Here is a tiny trained network, its code and every weight. The questions are about switching its units off for an input and a target symbol, where a switched-off unit gives its printed mean instead of its output.

import numpy as np


def w(rows, s, z=0):
    codes = np.array(rows[::2]) - 128.0
    scale = np.full(codes.shape[1], s)
    scale[-1] = z or s
    return codes * scale


def f(y):
    return np.maximum(y, 0)


def softmax(a):
    e = np.exp(a - a.max(-1, keepdims=True))
    return e / e.sum(-1, keepdims=True)


def log_softmax(a):
    a = a - a.max(-1, keepdims=True)
    return a - np.log(np.exp(a).sum(-1, keepdims=True))


def net(x, mask):
    ids = ['αγδθλω'.index(c) for c in x.split()]
    T = len(ids)
    res = E[ids] + P[:T]
    r = res
    for j in range(3):
        rows = slice(4 * j, 4 * j + 4)
        q, k, v = (r @ M[0][rows].T for M in (Q, K, V))
        z = softmax(np.where(np.tri(T) > 0, q @ k.T / 4**0.5, -1e9)) @ v
        o = O[0][rows]
        res = res + np.where(mask[j], z, o[:, -1]) @ o[:, :-1]
    y = f(res @ A[0][:, :-1].T + A[0][:, -1])
    res = res + np.where(mask[3:11], y, B[0][:, -1]) @ B[0][:, :-1]
    return log_softmax(res[-1] @ U[:, :-1].T + U[:, -1])


Q, K, V, O, A, B = {}, {}, {}, {}, {}, {}
E = w([
[158,134,143,148],'α',
[105,184,175,141],'γ',
[209,58,194,131],'δ',
[157,4,124,188],'θ',
[38,58,164,122],'λ',
[116,105,237,236],'ω',
],0.018)
P = w([
[134,94,11,254],'0',
[148,104,83,131],'1',
[154,105,129,101],'2',
[181,136,164,39],'3',
[181,91,171,98],'4',
[168,108,191,47],'5',
[142,7,151,99],'6',
[117,94,175,76],'7',
[88,79,113,123],'8',
],0.0057)
Q[0] = w([
[129,175,118,137],'H1',
[97,67,19,82],'H1',
[124,152,148,158],'H1',
[108,220,3,77],'H1',
[84,27,140,76],'H2',
[165,127,163,186],'H2',
[138,141,101,141],'H2',
[90,143,141,132],'H2',
[80,84,141,114],'H3',
[150,148,154,148],'H3',
[127,136,82,142],'H3',
[102,205,113,108],'H3',
],0.013)
K[0] = w([
[107,87,97,99],'H1',
[106,172,43,136],'H1',
[211,126,83,149],'H1',
[80,186,31,154],'H1',
[43,99,149,60],'H2',
[121,214,116,103],'H2',
[70,133,104,123],'H2',
[95,140,141,153],'H2',
[160,192,155,118],'H3',
[144,57,110,85],'H3',
[105,138,109,160],'H3',
[110,2,154,171],'H3',
],0.0097)
V[0] = w([
[124,174,186,144],'H1',
[61,44,146,151],'H1',
[144,152,246,128],'H1',
[192,116,124,171],'H1',
[132,90,151,84],'H2',
[180,180,114,154],'H2',
[77,62,128,133],'H2',
[174,112,126,122],'H2',
[130,187,84,67],'H3',
[92,92,86,146],'H3',
[144,160,107,160],'H3',
[111,110,100,151],'H3',
],0.013)
O[0] = w([
[2,175,79,125,151],'H1',
[45,112,215,136,234],'H1',
[51,96,112,176,254],'H1',
[110,24,7,137,226],'H1',
[155,126,199,210,144],'H2',
[84,84,108,109,94],'H2',
[146,159,159,205,180],'H2',
[76,89,83,224,131],'H2',
[176,180,118,210,23],'H3',
[125,97,144,170,116],'H3',
[104,141,49,77,127],'H3',
[183,147,79,179,127],'H3',
],0.0071,0.0094)
A[0] = w([
[168,1,89,93,147],'N1',
[86,160,160,182,164],'N2',
[82,134,156,101,41],'N3',
[178,202,189,155,97],'N4',
[238,144,186,175,132],'N5',
[173,137,175,111,70],'N6',
[237,71,65,183,119],'N7',
[81,172,135,133,254],'N8',
],0.0092,0.0059)
B[0] = w([
[146,146,78,200,251],'N1',
[195,247,125,68,209],'N2',
[42,101,104,240,156],'N3',
[140,204,90,224,135],'N4',
[110,198,146,137,146],'N5',
[81,121,102,64,132],'N6',
[187,174,119,144,183],'N7',
[218,67,118,2,203],'N8',
],0.0065,0.012)
U = w([
[99,194,73,163,44],'α',
[138,158,87,84,253],'γ',
[116,92,140,135,51],'δ',
[190,2,171,102,108],'θ',
[180,143,190,123,240],'λ',
[39,109,136,157,109],'ω',
],0.0079,0.0024)

Each question gives the input, a string of symbols that net reads in full, and the target symbol t.
The units are the heads (4 rows each of Q, K, V and O) and the neurons (one row each of A and B). Each row of codes is followed by its name. A weight is (code - 128) times the scale printed after its matrix; where a second scale follows, it is the last column's (O, A, B and U).
mask holds one flag per unit, heads first, then neurons. A switched-off unit (its flag False) gives its mean, the last column of its rows in O or B, instead of its output. The means were averaged over made-up inputs and are rounded, as every weight is.
A unit's drop is (log p(t) with every unit on - log p(t) with that unit switched off) / (log p(t) with every unit on - log p(t) with every unit switched off).
The circuit of an input: a set's keep is (log p(t) with only the set's units on - log p(t) with every unit switched off) / (log p(t) with every unit on - log p(t) with every unit switched off). Starting from all 11 units, units are removed one at a time, each time the one whose removal leaves the highest keep (on an exact tie, the one counted first), for as long as the keep stays at least 0.8.
units of the circuit, in order: the units of the circuit, biggest drop first
top k neurons: the k neurons with the biggest drops, biggest first
heads that matter: for each layer, one digit per head in row order, 1 if its drop is at least 0.15 and else 0, layers parted by /
drop of u: that unit's drop, to one decimal
input ω θ ω ω α, target ω: units of the circuit, in order	[H1]
input ω ω ω θ, target ω: units of the circuit, in order	[H1, N8]
input θ λ γ, target λ: heads that matter	100
input α ω ω α α, target ω: heads that matter	110
input δ θ ω γ ω θ γ ω δ, target ω: heads that matter	100
input α λ λ, target λ: units of the circuit, in order	[H2, H1]
input θ θ γ, target θ: units of the circuit, in order	[H1, H3]
input ω λ γ λ, target λ: top 2 neurons	[N2, N8]
input γ λ γ, target λ: heads that matter	101
input λ θ ω θ, target ω: top 3 neurons	[N8, N1, N7]
input θ λ θ, target λ: top 2 neurons	[N5, N7]
input γ α θ θ γ γ, target θ: heads that matter	100
input γ γ γ, target γ: drop of H1	0.5
input θ λ λ α, target λ: drop of H1	0.9
input γ γ γ γ γ, target γ: drop of N2	0.0
